Here is a tiny trained network, its code and every weight. The questions are about switching its units off for an input and a class, where a switched-off unit gives its printed mean instead of its output.

import numpy as np


def w(rows, s, z=0):
    codes = np.array(rows[::2]) - 128.0
    scale = np.full(codes.shape[1], s)
    scale[-1] = z or s
    return codes * scale


def norm(h):
    return h / np.sqrt((h * h).mean(-1, keepdims=True) + 1e-5)


def f(y):
    return np.maximum(y, 0)


def log_softmax(a):
    a = a - a.max(-1, keepdims=True)
    return a - np.log(np.exp(a).sum(-1, keepdims=True))


def net(x, mask):
    res = np.array(x, float).reshape(1, 2) / 4 @ E
    u = 0
    for l in range(4):
        y = f(norm(res) @ A[l][:, :-1].T + A[l][:, -1])
        res = res + np.where(mask[u : u + 5], y, B[l][:, -1]) @ B[l][:, :-1]
        u += 5
    return log_softmax(norm(res)[-1] @ U[:, :-1].T + U[:, -1])


A, B = {}, {}
E = w([
[53,136,85,32,88,136,251,157],'x0',
[201,220,188,113,101,102,143,66],'x1',
],0.0014)
A[0] = w([
[72,148,112,13,74,75,250,172,197],'L0N0',
[98,120,159,104,140,84,119,142,1],'L0N1',
[114,121,86,137,63,147,171,98,111],'L0N2',
[105,99,124,135,122,175,168,152,34],'L0N3',
[188,118,150,194,198,196,76,95,81],'L0N4',
],0.0011,0.00067)
B[0] = w([
[78,99,162,54,128,196,133,110,254],'L0N0',
[109,146,130,127,146,142,142,158,128],'L0N1',
[105,129,157,108,169,83,88,108,155],'L0N2',
[101,117,178,141,130,5,120,104,143],'L0N3',
[59,125,128,39,49,45,166,161,196],'L0N4',
],0.0018,0.0017)
A[1] = w([
[129,137,119,153,119,148,142,132,116],'L1N0',
[71,17,123,106,106,95,71,160,142],'L1N1',
[133,158,70,130,138,126,125,129,85],'L1N2',
[127,69,84,254,214,136,51,160,6],'L1N3',
[131,111,145,111,128,215,110,80,94],'L1N4',
],0.0022,0.0012)
B[1] = w([
[126,132,107,124,145,137,139,169,128],'L1N0',
[157,89,132,118,119,231,118,172,254],'L1N1',
[142,116,114,123,127,160,97,115,128],'L1N2',
[254,201,109,56,22,155,171,171,252],'L1N3',
[119,112,178,93,111,123,124,143,136],'L1N4',
],0.0028,0.002)
A[2] = w([
[164,92,85,243,141,138,71,190,119],'L2N0',
[128,151,115,138,157,119,133,156,89],'L2N1',
[169,163,133,185,143,4,62,58,61],'L2N2',
[93,74,44,158,189,152,153,170,3],'L2N3',
[68,66,37,140,174,147,164,150,35],'L2N4',
],0.0026,0.00061)
B[2] = w([
[156,192,88,39,129,105,254,104,225],'L2N0',
[143,140,117,140,133,119,110,141,128],'L2N1',
[37,107,171,220,127,50,105,171,253],'L2N2',
[82,103,159,121,150,90,99,97,187],'L2N3',
[110,92,188,172,198,119,42,123,207],'L2N4',
],0.003,0.0017)
A[3] = w([
[255,115,66,81,80,163,124,191,56],'L3N0',
[143,210,130,68,114,158,204,37,2],'L3N1',
[88,129,29,96,29,90,215,186,220],'L3N2',
[122,149,119,143,136,142,134,138,89],'L3N3',
[250,179,149,99,125,130,119,63,210],'L3N4',
],0.0028,0.00086)
B[3] = w([
[210,142,40,204,19,180,187,140,251],'L3N0',
[203,169,2,129,233,98,98,71,198],'L3N1',
[171,126,176,230,118,116,51,123,239],'L3N2',
[174,115,129,93,132,126,150,129,128],'L3N3',
[46,49,136,91,124,162,151,173,230],'L3N4',
],0.003,0.0028)
U = w([
[243,120,48,181,20,199,157,177,79],'0',
[13,35,157,79,179,204,115,155,173],'1',
[110,182,255,221,97,17,88,121,5],'2',
[175,221,27,70,220,106,153,19,243],'3',
],0.0091,0.00032)

Each question gives the input, the list of numbers given to net, and the class t.
The units are the neurons (one row each of A and B). Each row of codes is followed by its name. A weight is (code - 128) times the scale printed after its matrix; where a second scale follows, it is the last column's (A, B and U).
mask holds one flag per neuron, layer by layer. A switched-off neuron (its flag False) gives its mean, the last column of its row in B, instead of its output. The means were averaged over made-up inputs and are rounded, as every weight is.
A unit's drop is (log p(t) with every unit on - log p(t) with that unit switched off) / (log p(t) with every unit on - log p(t) with every unit switched off).
The circuit of an input: a set's keep is (log p(t) with only the set's units on - log p(t) with every unit switched off) / (log p(t) with every unit on - log p(t) with every unit switched off). Starting from the 12 units with the biggest drops (on a tie, the unit counted first), units are removed one at a time, each time the one whose removal leaves the highest keep (on an exact tie, the one counted first), for as long as the keep stays at least 0.8.
circuit, biggest first: the units of the circuit, biggest drop first
k most important neurons: the k neurons with the biggest drops, biggest first
top k neurons in layer l: the k neurons of layer l with the biggest drops, biggest first
drop when u is switched off: that unit's drop, to one decimal
input [8,0], class 1: circuit, biggest first : [L1N3 L3N0]
input [6,0], class 1: 3 most important neurons : [L1N3 L3N0 L2N0]
input [3,8], class 3: circuit, biggest first : [L3N1]
input [-1,8], class 2: 2 most important neurons : [L2N2 L1N3]
input [3,1], class 3: 4 most important neurons : [L2N2 L3N1 L1N3 L3N0]
input [4,1], class 3: 3 most important neurons : [L2N2 L3N1 L1N3]
input [2,1], class 3: 4 most important neurons : [L2N2 L1N3 L3N1 L3N0]
input [6,1], class 3: 2 most important neurons : [L2N2 L3N1]
input [-4,1], class 2: 4 most important neurons : [L1N1 L2N2 L0N4 L3N0]
input [1,0], class 1: 2 most important neurons : [L1N3 L2N0]
input [2,4], class 3: 2 most important neurons : [L3N1 L1N3]
input [5,5], class 3: drop when L3N1 is switched off : 0.3
input [-6,2], class 2: drop when L2N2 is switched off : 3.0
input [2,3], class 3: drop when L3N1 is switched off : 0.6
input [1,-4], class 1: top neuron in layer 2 : [L2N4]
